Here is a tiny trained network, its code and every weight. The questions are about switching its units off for an input and a class, where a switched-off unit gives its printed mean instead of its output.

import numpy as np


def w(rows, s, z=0):
    codes = np.array(rows[::2]) - 128.0
    scale = np.full(codes.shape[1], s)
    scale[-1] = z or s
    return codes * scale


def f(y):
    return np.maximum(y, 0)


def log_softmax(a):
    a = a - a.max(-1, keepdims=True)
    return a - np.log(np.exp(a).sum(-1, keepdims=True))


def net(x, mask):
    res = np.array(x, float).reshape(1, 5) / 4 @ E
    y = f(res @ A[0][:, :-1].T + A[0][:, -1])
    res = res + np.where(mask, y, B[0][:, -1]) @ B[0][:, :-1]
    return log_softmax(res[-1] @ U[:, :-1].T + U[:, -1])


A, B = {}, {}
E = w([
[83,195,111,152,241,123,97,120,168,94,227],'x0',
[135,86,145,77,72,89,27,166,107,116,194],'x1',
[123,153,79,61,145,139,50,178,47,196,35],'x2',
[207,140,1,120,72,153,60,232,151,143,69],'x3',
[27,92,125,91,179,68,97,170,151,92,186],'x4',
],0.01)
A[0] = w([
[107,89,153,72,97,92,79,166,179,41,197,46],'neuron 1',
[192,104,140,173,63,60,107,98,145,118,172,204],'neuron 2',
[169,202,118,190,114,170,184,135,222,116,110,95],'neuron 3',
[61,145,101,49,237,27,53,196,12,164,133,187],'neuron 4',
[166,209,162,150,173,204,126,16,109,130,83,159],'neuron 5',
[146,85,196,49,54,94,134,162,34,148,94,252],'neuron 6',
[136,136,127,141,177,68,115,196,254,41,145,48],'neuron 7',
[30,118,201,72,178,115,167,148,163,119,218,41],'neuron 8',
[104,158,77,176,158,73,87,100,226,70,171,103],'neuron 9',
],0.008,0.0047)
B[0] = w([
[87,152,189,119,157,227,75,171,186,255,145,189],'neuron 1',
[137,145,162,189,147,24,119,57,131,166,144,179],'neuron 2',
[178,131,198,110,95,189,59,155,147,193,114,173],'neuron 3',
[156,93,140,158,77,129,71,74,106,162,70,248],'neuron 4',
[135,180,232,154,186,163,201,85,109,226,173,189],'neuron 5',
[162,38,101,147,153,10,89,42,68,126,117,220],'neuron 6',
[62,228,128,185,161,109,195,69,176,137,158,176],'neuron 7',
[171,16,77,99,33,80,23,118,147,142,118,217],'neuron 8',
[79,155,235,79,232,175,202,101,114,126,196,184],'neuron 9',
],0.0087,0.017)
U = w([
[177,115,138,106,95,211,47,220,146,213,90,28],'0',
[177,115,144,128,165,143,148,202,243,133,210,2],'1',
[62,143,195,166,219,78,169,2,169,162,177,222],'2',
[128,116,55,89,115,139,195,84,103,66,96,73],'3',
[179,36,110,120,28,54,27,90,105,146,77,204],'4',
],0.0087,0.003)

Each question gives the input, the list of numbers given to net, and the class t.
The units are the neurons (one row each of A and B). Each row of codes is followed by its name. A weight is (code - 128) times the scale printed after its matrix; where a second scale follows, it is the last column's (A, B and U).
mask holds one flag per neuron, in row order. A switched-off neuron (its flag False) gives its mean, the last column of its row in B, instead of its output. The means were averaged over made-up inputs and are rounded, as every weight is.
A unit's drop is (log p(t) with every unit on - log p(t) with that unit switched off) / (log p(t) with every unit on - log p(t) with every unit switched off).
The circuit of an input: a set's keep is (log p(t) with only the set's units on - log p(t) with every unit switched off) / (log p(t) with every unit on - log p(t) with every unit switched off). Starting from all 9 units, units are removed one at a time, each time the one whose removal leaves the highest keep (on an exact tie, the one counted first), for as long as the keep stays at least 0.8.
circuit, biggest first: the units of the circuit, biggest drop first
k most important neurons: the k neurons with the biggest drops, biggest first
drop when u is switched off: that unit's drop, to one decimal
input [-6,-1,1,-4,-2], class 2: circuit, biggest first -> neuron 8
input [-1,4,-4,-8,5], class 4: 2 most important neurons -> neuron 8; neuron 5
input [-7,1,4,-8,-8], class 2: 2 most important neurons -> neuron 5; neuron 8
input [-4,-1,2,-5,1], class 4: 2 most important neurons -> neuron 9; neuron 7
input [8,7,3,4,6], class 0: 2 most important neurons -> neuron 1; neuron 4
input [5,-6,5,1,8], class 4: 3 most important neurons -> neuron 4; neuron 8; neuron 5
input [-2,6,-5,1,0], class 2: 2 most important neurons -> neuron 8; neuron 4
input [7,8,5,2,6], class 0: 2 most important neurons -> neuron 1; neuron 6
input [6,3,4,2,-1], class 0: 3 most important neurons -> neuron 6; neuron 8; neuron 2
input [7,5,4,5,1], class 0: 2 most important neurons -> neuron 6; neuron 4
input [4,2,2,7,0], class 0: 3 most important neurons -> neuron 6; neuron 8; neuron 2
input [8,-3,6,7,8], class 2: 2 most important neurons -> neuron 7; neuron 9
input [5,-6,8,-7,6], class 4: drop when neuron 8 is switched off -> 0.3
input [1,-5,-7,3,-8], class 0: circuit, biggest first -> neuron 3
input [2,-3,5,5,-3], class 0: drop when neuron 6 is switched off -> 0.5
input [-4,-2,2,-1,-8], class 2: drop when neuron 5 is switched off -> 1.2
input [-5,-7,-5,6,-5], class 0: drop when neuron 4 is switched off -> 0.0
